Here is a tiny trained network, its code and every weight. The questions are about switching its units off for an input and a class, where a switched-off unit gives its printed mean instead of its output.

import numpy as np


def w(rows, s, z=0):
    codes = np.array(rows[::2]) - 128.0
    scale = np.full(codes.shape[1], s)
    scale[-1] = z or s
    return codes * scale


def norm(h):
    return h / np.sqrt((h * h).mean(-1, keepdims=True) + 1e-5)


def f(y):
    return y / 2 * (1 + np.tanh(0.7978845608 * (y + 0.044715 * y**3)))


def log_softmax(a):
    a = a - a.max(-1, keepdims=True)
    return a - np.log(np.exp(a).sum(-1, keepdims=True))


def net(x, mask):
    res = np.array(x, float).reshape(1, 8) / 4 @ E
    u = 0
    for l in range(3):
        y = f(norm(res) @ A[l][:, :-1].T + A[l][:, -1])
        res = res + np.where(mask[u : u + 4], y, B[l][:, -1]) @ B[l][:, :-1]
        u += 4
    return log_softmax(norm(res)[-1] @ U[:, :-1].T + U[:, -1])


A, B = {}, {}
E = w([
[154,76,147],'x0',
[120,134,127],'x1',
[140,110,134],'x2',
[124,131,128],'x3',
[2,55,121],'x4',
[120,151,119],'x5',
[98,143,215],'x6',
[128,123,128],'x7',
],0.0084)
A[0] = w([
[147,133,175,48],'L0N1',
[141,127,81,164],'L0N2',
[115,168,96,5],'L0N3',
[200,1,167,126],'L0N4',
],0.011,0.0011)
B[0] = w([
[107,84,133,142],'L0N1',
[108,179,131,171],'L0N2',
[110,173,127,134],'L0N3',
[79,252,93,255],'L0N4',
],0.011,0.0028)
A[1] = w([
[106,149,105,145],'L1N1',
[120,71,252,2],'L1N2',
[38,85,109,136],'L1N3',
[111,168,88,122],'L1N4',
],0.011,0.0018)
B[1] = w([
[119,159,144,165],'L1N1',
[38,188,170,183],'L1N2',
[244,97,170,254],'L1N3',
[103,153,164,184],'L1N4',
],0.011,0.0049)
A[2] = w([
[177,57,166,17],'L2N1',
[146,155,130,250],'L2N2',
[129,95,4,151],'L2N3',
[51,36,101,79],'L2N4',
],0.018,0.0018)
B[2] = w([
[132,248,124,253],'L2N1',
[108,117,82,237],'L2N2',
[62,53,204,224],'L2N3',
[251,86,135,194],'L2N4',
],0.02,0.0041)
U = w([
[254,149,126,208],'0',
[80,182,105,238],'1',
[41,123,151,6],'2',
[94,180,109,48],'3',
],0.014,0.0014)

Each question gives the input, the list of numbers given to net, and the class t.
The units are the neurons (one row each of A and B). Each row of codes is followed by its name. A weight is (code - 128) times the scale printed after its matrix; where a second scale follows, it is the last column's (A, B and U).
mask holds one flag per neuron, layer by layer. A switched-off neuron (its flag False) gives its mean, the last column of its row in B, instead of its output. The means were averaged over made-up inputs and are rounded, as every weight is.
A unit's drop is (log p(t) with every unit on - log p(t) with that unit switched off) / (log p(t) with every unit on - log p(t) with every unit switched off).
The circuit of an input: a set's keep is (log p(t) with only the set's units on - log p(t) with every unit switched off) / (log p(t) with every unit on - log p(t) with every unit switched off). Starting from all 12 units, units are removed one at a time, each time the one whose removal leaves the highest keep (on an exact tie, the one counted first), for as long as the keep stays at least 0.8.
units of the circuit, in order: the units of the circuit, biggest drop first
most important unit: the unit with the biggest drop
top k neurons: the k neurons with the biggest drops, biggest first
k most important neurons of layer l: the k neurons of layer l with the biggest drops, biggest first
drop of u: that unit's drop, to one decimal
input [8,8,-3,8,2,-3,-1,7], class 1: units of the circuit, in order	L0N4
input [2,0,6,6,5,-2,4,7], class 0: 2 most important neurons of layer 2	L2N3, L2N2
input [1,0,0,-3,-3,6,-6,5], class 2: top 2 neurons	L1N3, L2N3
input [7,-6,8,-8,7,-4,7,7], class 0: top 2 neurons	L2N4, L2N3
input [-3,8,5,3,-5,-6,7,-1], class 2: units of the circuit, in order	L2N1, L1N3, L2N4
input [6,6,5,-5,-4,4,3,-3], class 1: top 3 neurons	L1N3, L2N4, L2N2
input [5,7,7,8,-4,1,1,1], class 1: top 3 neurons	L1N3, L2N4, L0N4
input [-4,2,-2,2,5,0,-6,1], class 2: top 4 neurons	L2N3, L1N3, L1N2, L0N1
input [7,1,3,2,-3,-4,-5,-7], class 1: top 2 neurons	L0N4, L1N3
input [5,4,-1,8,-4,-8,3,-1], class 3: units of the circuit, in order	L1N3, L0N4
input [7,6,8,3,1,3,4,-1], class 1: top 2 neurons	L0N4, L2N3
input [-6,8,-6,5,5,-6,-8,-6], class 2: top 2 neurons	L2N3, L1N3
input [2,6,2,-3,1,-7,-1,7], class 3: top 2 neurons	L0N4, L2N3
input [4,-8,2,7,8,2,6,5], class 0: units of the circuit, in order	L2N4
input [4,5,5,8,1,-7,-6,-6], class 3: top 2 neurons	L0N4, L1N4
input [4,-6,-2,6,0,-8,-7,-4], class 3: top 2 neurons	L0N4, L1N4
input [7,-2,1,-3,8,1,-7,-5], class 0: 2 most important neurons of layer 2	L2N4, L2N1
input [-4,-8,8,-2,8,6,-8,2], class 0: top 2 neurons	L2N4, L0N4
input [-3,-6,1,3,6,2,3,-3], class 0: top 2 neurons	L0N4, L2N4
input [2,-6,-3,0,-3,-1,7,-1], class 2: most important unit	L2N1
input [-4,8,-7,-7,2,8,-8,0], class 2: drop of L2N1	0.1
input [-3,5,8,-4,-1,-7,-8,2], class 2: drop of L2N3	0.3
input [6,-5,1,-2,-3,7,-7,-3], class 2: drop of L1N1	0.0
